Below is a small trained network, with its code and all its weights. Each question gives an input and a class and asks what happens when units are switched off, that is, made to give their printed mean instead of their output.

import numpy as np


def w(rows, s, z=0):
    codes = np.array(rows[::2]) - 128.0
    scale = np.full(codes.shape[1], s)
    scale[-1] = z or s
    return codes * scale


def f(y):
    return np.maximum(y, 0)


def log_softmax(a):
    a = a - a.max(-1, keepdims=True)
    return a - np.log(np.exp(a).sum(-1, keepdims=True))


def net(x, mask):
    res = np.array(x, float).reshape(1, 5) / 4 @ E
    y = f(res @ A[0][:, :-1].T + A[0][:, -1])
    res = res + np.where(mask, y, B[0][:, -1]) @ B[0][:, :-1]
    return log_softmax(res[-1] @ U[:, :-1].T + U[:, -1])


A, B = {}, {}
E = w([
[148,144,115,149,234],'x0',
[7,161,168,123,133],'x1',
[208,203,139,28,56],'x2',
[103,251,47,135,150],'x3',
[225,163,254,212,70],'x4',
],0.0087)
A[0] = w([
[171,172,173,149,124,199],'N1',
[154,140,89,73,149,146],'N2',
[91,123,102,128,78,115],'N3',
[99,87,126,74,71,141],'N4',
[84,184,89,226,133,210],'N5',
[143,224,117,95,150,146],'N6',
[88,175,120,120,146,156],'N7',
[78,57,162,123,112,253],'N8',
[191,138,36,122,192,199],'N9',
[155,137,96,151,10,127],'N10',
[130,87,72,91,158,179],'N11',
[138,164,213,129,134,139],'N12',
[97,91,105,109,116,185],'N13',
[219,125,57,118,43,173],'N14',
[148,205,103,108,63,226],'N15',
[97,166,139,139,104,157],'N16',
[165,143,122,102,102,96],'N17',
[208,123,99,109,116,172],'N18',
[88,80,127,169,125,218],'N19',
[154,158,66,119,98,120],'N20',
[180,140,98,117,58,178],'N21',
[200,146,103,93,91,163],'N22',
[102,83,137,249,125,170],'N23',
],0.015,0.0044)
B[0] = w([
[155,126,199,141,155,216],'N1',
[84,67,160,146,119,191],'N2',
[130,152,137,101,82,167],'N3',
[101,105,111,37,93,192],'N4',
[142,188,93,184,129,235],'N5',
[58,174,148,176,114,207],'N6',
[134,141,161,194,69,190],'N7',
[184,120,91,66,77,213],'N8',
[68,60,112,236,142,249],'N9',
[91,117,108,110,158,219],'N10',
[96,70,76,135,109,219],'N11',
[163,113,158,117,81,201],'N12',
[115,122,50,96,91,186],'N13',
[103,125,142,72,165,241],'N14',
[65,200,208,94,168,236],'N15',
[149,209,162,138,92,171],'N16',
[153,140,152,80,194,174],'N17',
[85,87,88,90,197,203],'N18',
[188,152,75,123,117,203],'N19',
[95,154,155,114,112,184],'N20',
[90,113,132,76,196,215],'N21',
[91,85,229,69,183,215],'N22',
[254,198,74,149,169,228],'N23',
],0.0094,0.013)
U = w([
[52,71,68,162,94,40],'0',
[185,114,205,106,30,254],'1',
[105,120,49,20,7,203],'2',
[86,98,169,51,180,165],'3',
[66,196,164,128,59,41],'4',
[233,159,31,143,189,23],'5',
],0.012,0.00079)

Each question gives the input, the list of numbers given to net, and the class t.
The units are the neurons (one row each of A and B). Each row of codes is followed by its name. A weight is (code - 128) times the scale printed after its matrix; where a second scale follows, it is the last column's (A, B and U).
mask holds one flag per neuron, in row order. A switched-off neuron (its flag False) gives its mean, the last column of its row in B, instead of its output. The means were averaged over made-up inputs and are rounded, as every weight is.
A unit's drop is (log p(t) with every unit on - log p(t) with that unit switched off) / (log p(t) with every unit on - log p(t) with every unit switched off).
The circuit of an input: a set's keep is (log p(t) with only the set's units on - log p(t) with every unit switched off) / (log p(t) with every unit on - log p(t) with every unit switched off). Starting from the 12 units with the biggest drops (on a tie, the unit counted first), units are removed one at a time, each time the one whose removal leaves the highest keep (on an exact tie, the one counted first), for as long as the keep stays at least 0.8.
units of the circuit, in order: the units of the circuit, biggest drop first
unit that matters most: the unit with the biggest drop
top k neurons: the k neurons with the biggest drops, biggest first
drop of u: that unit's drop, to one decimal
input [0,6,-1,-8,7], class 1: unit that matters most -> N12
input [6,0,5,-7,-4], class 2: units of the circuit, in order -> N15; N1
input [-7,7,6,-6,6], class 3: top 2 neurons -> N10; N21
input [-4,2,-5,-6,-1], class 2: top 2 neurons -> N8; N4
input [-8,-4,-4,8,-5], class 0: top 2 neurons -> N9; N11
input [-6,-8,-8,7,-3], class 5: top 4 neurons -> N23; N5; N6; N19
input [5,-8,5,8,-8], class 0: top 2 neurons -> N9; N11
input [8,3,8,7,-7], class 4: top 2 neurons -> N15; N6
input [3,-5,3,-5,-7], class 0: top 2 neurons -> N9; N11
input [8,5,4,0,-2], class 4: top 2 neurons -> N18; N6
input [-4,1,0,3,-8], class 2: top 3 neurons -> N4; N13; N3
input [5,-2,-7,-8,-8], class 5: drop of N23 -> 0.4
input [0,-1,1,4,-3], class 0: drop of N9 -> 0.3
input [6,-6,-7,3,-8], class 0: drop of N18 -> 0.0
input [-3,6,-5,-6,8], class 5: units of the circuit, in order -> N23
input [0,0,-4,0,-4], class 5: drop of N19 -> 0.1
